Each row is followed by its class.
[ 599  -45  265  498 -118   82 -119  381   65  142   23 -166   97  148
 -360 -228  -68 -899  226  277 -230  -10  423 -324  196  227  313 -214
 -151 -111   15  213 -290    0] -> Z
[-204  -82  -44  358 -103  -39 -105 -129   64   27 -115  151 -123   24
  210  364  235  118   63  -70  -39  216 -129  506  -13  -33 -101   25
  116   80  272 -209  -86  -58] -> H
[ 214  221 -236  112   28   51  263  142  219  -95  203  186  -71 -148
 -147 -460 -383   55  221  -19   72  174  196 -116   32  145  -44  140
  -35  280  138  121   68   -2] -> D
[ -26 -198  -59 -146  -94 -181 -162   45   80  -32 -108   49 -139  -38
 -168 -167  237 -211 -246  169 -200  141   17   14 -140  -37  100 -167
   -6  -63  173  107 -238  -46] -> H
[ 328  121  194  257   99 -186  -36 -442   -6   71  140 -533  100  129
  -78  100 -542  270 -271 -245   78 -132   49 -358  -77 -248 -270  -52
 -410 -297 -178 -282  183  -23] -> Z
[ -20  313   19  -23  -82  185  166  -59 -313 -115   11 -319 -204 -259
  -53   60   -3  -89   90    2  -45   61  -95  151 -155   51  125  -82
   19  317 -101  138   31  -30] -> U
[ 261 -137   29   43  240    5   21  -76   54  -51  -78  103  274   60
 -253  375  -79   50  -12 -112 -141  256 -100  -32  -41   23  135   74
 -227  -87  -15 -108 -273   24] -> D
[ 226 -287 -433  436  -96 -328 -104  202  642 -191  188  469 -408  225
   74 -103   29  127  -33 -124  180   26   34  225   30   27  171    2
   73 -133   99  -42  -83  -33] -> V
[ -90   18  213  -32  -97 -123  296  179   54   85 -142  -94  -59  -39
 -152  204 -366  -50  402   35   24  212 -211  328 -101  309   58   53
   86  349   62  228  205    9] -> Z
[ -69  112  -28   36   76  -62  205 -276   68    9  142  121   29 -181
  210 -116 -223  294 -133  -63   54  -99 -117  119 -100 -156 -238   52
  -59  192   37   31 -132    4] -> Y
[  52   86  126 -232   21   82   33   42   41  112  -30  -18 -114  144
   44  -25  -86  -30   25  164   56  128  108    1  -97   78  152  -54
  -85   58  -58   59   66 -111] -> Z
[-345   49  257 -300 -115 -132 -234 -163  -20   65 -129 -345  207  115
  184  -95 -201  142  -41   28   36 -107 -152   52   -4  234  -37   36
   94  169 -109 -106  207 -190] -> L
[ -76   22  138 -222  250    0 -185 -262 -239  159  -60 -237  424 -189
  126  -44  168  132  291   34   37 -122 -120  182 -100   78  120  186
  -39  276 -168  -26  154  -86] -> G
[  19   89  -88  129   25  -81  390  193  -25   93  390   91 -178  -94
   11 -193  105  -79  -43  113 -123  202  160 -156   96 -243   92  -74
   56   70  391  138 -167  -10] -> Y
[  41   46 -118  -86  267  106   28  -83 -148   16   78  -39   29 -175
  -36 -181  114   55   -3   -8   13  137  109   44   12  -15    4  162
  -31  248   47  -50   75  -37] -> U
[-105  -70  175 -184  163   -3 -101 -101 -147  104  151 -203  235    7
 -187   12  149  -19  257   46 -146  113  -21  264  -32   98  202  -88
   57  138 -278  131  134 -114] -> D
[-283 -306   86  205   11 -211 -338  -33  277 -224  123 -155  -89 -126
 -144 -181  182 -154  -45  108  -27  155   47 -217  102 -189   45 -141
  144 -205  -97  -35 -208  111] -> L
[  80 -385  -74   25   -5 -230  240  112  301  231 -141  575 -238 -141
  331 -144  -25  -77   22  -22  -74 -183  -86  270  122 -414   13   64
  243  106  308 -338   56  -47] -> G
[ 298  347 -130 -111  109  309  158 -176  -21    2  340 -190  -58   53
    0 -288 -404   86   -8    0  117  -71  233 -262   61 -122 -105   26
 -192  126   -3  208   12 -142] -> K
[ 410   36  -52  111  152   31  -82 -183  320  391   34  297  347  194
 -170 -278  395 -284 -111   89 -263  156  128  -36  117 -396   29 -128
 -241 -170  506  -10 -296 -142] -> H
[-222 -186   61  -74  278 -272 -177 -120  155   52   44   -9    8  -70
 -129 -337  361   31 -106   96 -159  152   58 -189  121 -223  118    5
  132  -54   -5 -172 -112   -1] -> Y
[ 122 -115  266  -46   56   67  -32  136  341   94   83  233 -201    8
 -128  -35   44 -190   43   98  -99  287 -133  -35 -166 -231  129  -24
 -113  -57 -199 -174 -339 -149] -> H
[ 244   17  -34  111  -13  109   40   58  119    7  255  -82  -27   47
 -173  -43  175  -89  -47    8   17   60   13  -66 -177   14  -86 -157
  -84  -80  114  -78  -78  -35] -> H
[ 264  149 -148   38   95  101  259   53  278   49  -51  308 -305   -1
  -92  406   73  -39   43   66  -20  159  -21  177  -19 -130    2   36
  -74  -23  114  -22   20  -75] -> K
[  46 -111   18 -182  -12    6   36   95   71   37  -46   51    8  135
   -4  -78  -94   39  -68   -9   61  103    5   82  -20   53   39  -12
  -58   31   61  -57   10  -81] -> D
[-129  129   16 -287  183  -47  259 -180  -92  183  186   68   29   80
   39  -22 -152  299   69  -22  -53  -86  -61  134   67  -31 -214  196
  -62  212   28  131  -79  -40] -> D
[ 168   75  142  153   19 -321 -110 -131  277  149   30 -199 -186 -163
 -129  357  165  125  335   15 -177  267 -155  314  -49 -121  -66 -370
  123  -23   69  -23  107  -63] -> Y
[ -39  159    0 -229  106  161   20   -6  -68 -112   33 -132  -41  -24
 -196  -77 -103   33    7  -21   69  120   80  -92  -59  104  -20   28
  -35   53 -183  127  -24   26] -> D
[ 126  -35  -49  132   91 -133   86  -37   58   77   58  198   19  -83
  102   -6  -72   12   69  -41  -67   58   29  106  -22  -53   10   37
  -22   65  203  -89 -119   -9] -> Z
[ 206  -47  -51 -219  185  -44  -96   20   83  173  176  192 -114  160
  128 -294  -96  -40  -88   80   42  -39  230 -237   95  -68  107  -51
  -30 -129  -15  -21   94  -54] -> Z
[ 181  114   -7 -207   78   20   65 -212  257  145  325  -92 -266  275
 -158  -60 -152  250  -95  106  185 -132  -12  -31 -187  143  -85  -56
 -151  -48  -11  161  -23 -182] -> V
[  53   47   16  191  154 -197 -237 -153  289  -93   20 -116 -255 -102
 -361  -93  201 -142  -45   21  -16   95  257   22  137  -54 -158 -279
  -24 -298 -368  214   10  162] -> U
[  68  -53  153 -229  153 -274  -45  -57  392  193 -152   -9 -225  -41
  -85   32  329  -60 -115  266   -6   37 -141  -55 -124   37  110  -59
  -47  -51   96 -275  -36  -60] -> U
[  69   55  105  -83  155  -43  -95  -57 -240  -16 -218 -208   50    4
   93  277  109  173  -45   25   63  -65 -154   79   42  473  208    0
   23  120 -104  -64   94  -25] -> L
[  74  -57  114  228  -16  -51 -284  -53  -31  -11 -176   16  165  247
 -154 -125  210 -125  -10  -45 -318  334  138 -244   55 -285  103 -184
    4 -200  -74  -17  -86  165] -> K
[-137 -151  137  -74 -140 -178  110  222  -99    4  -16  -72   19  175
   87 -136 -241  -67 -213 -103  115   39 -309  112  -45  412  161  -78
  125  167 -116    5  365   85] -> M
[-238  193   67 -106 -174 -137   -1   63  -90   34  -78  -90 -250  -41
   -3 -337 -356  146 -129  -56  130  198  -95 -187  121 -202 -302  117
  -53   16  125  201   82   24] -> M
[  92  -30   41  154  -28 -155  -22  204 -464  -19  -72   -5   96  -58
  103 -141 -216  191  211 -230   24    5  -81   11  127  415  -26   31
   80  119  -64   59  173  183] -> M
[ -70 -156  -25 -251  -67  -45  223  209   68   44   19  160  -12  118
  222  301 -269 -115 -284  -44  -32  -27  -64  132  -18  -76  190    4
  193   25   53  -61  223 -133] -> M
[-132   32   -5 -157 -299   31  307   93   58    6   35   81   85 -106
   13 -338 -388  -41   50  -31  129  -39  -76   77 -183  -44 -238   32
  -88  171  284  201  -77  -18] -> U
[ -44  -28   31    9 -288    5   52  250  304  -88  302 -111 -197  158
 -453 -267  332 -498  215   65 -125  344   55   48   35 -115  159 -587
   63 -283   85  325 -209   10] -> K
[  82   53   59  335 -107  -54  -76 -116  116   14  -85    0  210   76
 -160   20   17 -188  139   49 -171  126  201  -12  108 -111  -39 -105
 -159 -142  107  265 -303   81] -> G
[-165    9  -43  158 -178  -14  -85  247  366 -256 -199  -80   96 -283
 -455  101  343 -641  -79  224 -197  199  164  188   86  184  -27 -301
  282  -21  170  275 -226  -26] -> Y
[  96   88  -90   93  337   36   91 -241  247   48  332  227 -259 -107
   42  160   25  302   66   64   70  -45  143   -3   57 -102 -185  150
  -37  -34  -41 -117 -210  -82] -> U
[  63 -185  -93   89  147  -18  134  -51   97   57  -53   40   89   15
 -345 -108  293 -227   50  218 -144   95  138   90   -4  221  114   40
  -74  158  345  115 -204   85] -> V
[  44  -56   90 -132   46  134   -8  -33  370  125  322  -33 -265   52
  -44  -76   23 -130  323    4  -14  254  173  298  -93 -174  -42 -342
  262   63  -41   37   48  -74] -> G
[ 282 -241   -8 -368  450  -47   70 -108  -38  297  101  269  229   76
  117   49 -268  198  -24 -278  144   10   12  180  154  -69 -123  167
 -273 -122  158  -17 -172  -55] -> L
[ -47  213 -159  -84   38  -26  204    2 -145   50  137  -28 -144 -217
  163 -242 -315 -134  -13  -55  113  -24  168  -67   87    0  -18  132
    2  158  132  107  221   32] -> G
[  83  168 -186 -170   -2 -403  246  197   63  114  192   74 -315   83
  271 -304 -244   79 -262  -80  -24    4  203 -228   60  -72   -2  137
 -121   32  187 -169  124  -33] -> V
[  61   12  -53 -115   57 -157  118   -1  306  189   -1  101 -183  -90
    4  -18  111 -127   75  171  -59  -16  -13  209   85  -88   41   62
  -53  140  278  -64  -94 -186] -> V
[ 302  -21   17   87 -225 -319  -14  413  291  -77   50   41  -52  396
   46   95 -688  214   10 -343  220   41  -86 -221  165  430   24   12
  -52 -289   74  -87  -82 -121] -> M
[-271  -64   -2 -142  -78  -40 -210  145  128 -100   18  -86  151  101
  254 -125    7 -197  103  105   76   54   47 -116 -200  239  231   89
  148  198  -93  -94  132  133] -> V
[   5   79  -98 -153   13   -5  107   92  -65    8   54  -59    1 -101
   -9 -290  -22  -88   -8   -2   26   17   66  145   22   88   -1   19
   25  244  123  205   50  -37] -> L
[-223 -106  281  -42  -20  -30  -17   75  -90 -156 -148 -248  240    4
   56  157 -258 -122  -55   71   46  -89 -139   28  103  426  138    2
   53  176 -372  -19  130  -21] -> Z
[ 194 -122 -313  -57  203   -2  134  199 -167 -200  -45  291  369   12
  258 -134  146  123 -341 -246   47 -321   30 -276  168   64  113  236
   17   -5  131 -280 -259   80] -> U
[-337    4   13  -90    3  -61 -207  -15  -93  -76   62  -27  216    7
 -178   89  293 -208 -121  -97 -147  293 -165 -156  105 -130   98 -153
  126 -273   49  -88    9   70] -> D
[ 183 -120    5 -155  234  136   54 -134  -28  225  167   71  269   78
 -154  -20 -136    6  169    5   18  -53   48   30    2    1   -7  178
 -167   14  192  -35  -52 -207] -> Z
[ 441  146 -163  198  273 -418  124   13   -1  205  397 -290 -381 -154
  155   94  279  284  243   75  124  229   57   34  -60   90    6   47
 -339   80  373 -218   74   12] -> K
[  36 -107  199 -153   16  -61  -88   -3 -211  148  -50 -241  156  228
  149 -113 -143   60  -28  -82   40  -57  -99   83    0  387  172  -68
   21  178 -157 -217  386  -81] -> V
[  12   -2  -32 -464  169    9  114 -204  117  106  172   -2   88  118
  133  -71 -195  141 -170   30  125 -150   46 -117  -36  -77  -35   64
 -215  -48  -70  -34   53 -108] -> G
[-154 -122  392  -26  -75  -50 -411  -16  456 -132 -342 -299   86   72
 -271   50  497 -314  110  142 -187  631 -232   38  -89 -110  185 -535
  119  -46 -148  -54 -162  209] -> L
[ 553  381 -225  222  121  287  -93 -263    3   45  339  129   51  177
 -377  -78  173  320  142 -299  -63  426  -82 -556 -153 -318  -31 -325
  -42 -417  370 -298  133    4] -> Z
[-311  -26  136 -361 -122   50 -157  -34   37  113 -187  -50  -57  -32
  280 -266    9 -194 -282  229   68   65 -230 -164  -37 -379  -20  221
  -81  207  208 -111 -166 -126] -> G
[ 154 -110   84   24   -8  -76 -133  173 -133   40 -204  -16  231   35
  156  -27 -178 -125  -52  -30  -32  -19   29   45  127  182  136   57
   16  137   12   57   50  -34] -> L
[ -15  258 -202  -91  163  134  169 -143  165  -31  258  105 -160  -70
   74  107   80   58   61   84  -75  -57  141   87   -4 -119  -90  119
   86  166   82   39 -205 -127] -> K
[-265 -156  -25  -51   85 -131 -332  -44   -7  -25   46  102  343   97
   87 -138  165 -129 -206 -178 -166  158    7 -199  155 -254  213   -8
  228 -219  282   18 -501  -33] -> H
[ 293  621   73 -245  345  124  697   51 -312  315  168  194  -89  -34
  331 -156 -185  659  270  -40  -13   74  292 -103  136  -66 -334   84
 -162  354 -133  120  274  140] -> Y
[ -37 -206   49  222  -29 -214  -56   -5  221  -42  -13    7  -63  -52
  -92  208   91 -172 -205  103   24   74 -110  169  -58  149   31 -100
  -32 -102   58  -98  -63   25] -> D
[  -2    1   -3 -125  432   63  106 -308 -460  149  189 -177    1 -171
 -191   -1   66  466   74 -211  -21  230   14   -1   34 -221 -118  223
  -64   58  121 -160   67 -128] -> G
[ -58   18  113  -82  -17  -26  147   13  100  140  101   15  -11   64
 -193  -19  -62   -1  150  115    4  165 -102  122 -118  -11  -50  105
 -218   90   76  300 -183  -65] -> H
[  -2 -261  234  443 -298 -538  161 -219 -296  187  -40 -346  277   41
  269   69 -455   16  -91 -144  -52 -508  -99  181 -237 -185  125  122
 -297  -40  129  112 -130   40] -> L
[-313  -23 -164   42 -113  282  -30  -65  -84 -170   35  -32  784  -64
  -65 -176  500 -387  -97  -24   42   93 -241  213   54  -88  193 -200
  -22   75  232  267  -42   64] -> Y
[ 105   94  130  -53   -1  -76 -188  -44 -196  167  217 -267  -55   63
 -225 -188   89  -51  160  -82  -36   21  -97  116  -48  203   76 -296
  103  -45 -120  202  139  -95] -> Y
[ -62   60   65   24  -82  -59 -138   93 -293 -120 -177 -116   97  -28
  169  165 -133  139   24 -136   39   28 -164  133   70  254   63  118
  -23  132  -87   47  -71  -64] -> L
[-132  105  -81 -267  -39  203  162  179 -120  -84   75   76 -168 -164
   -6 -264 -145 -113  178   85   64  282   81  156  127  112   39  -73
   32  273   86  271   27  -80] -> Z
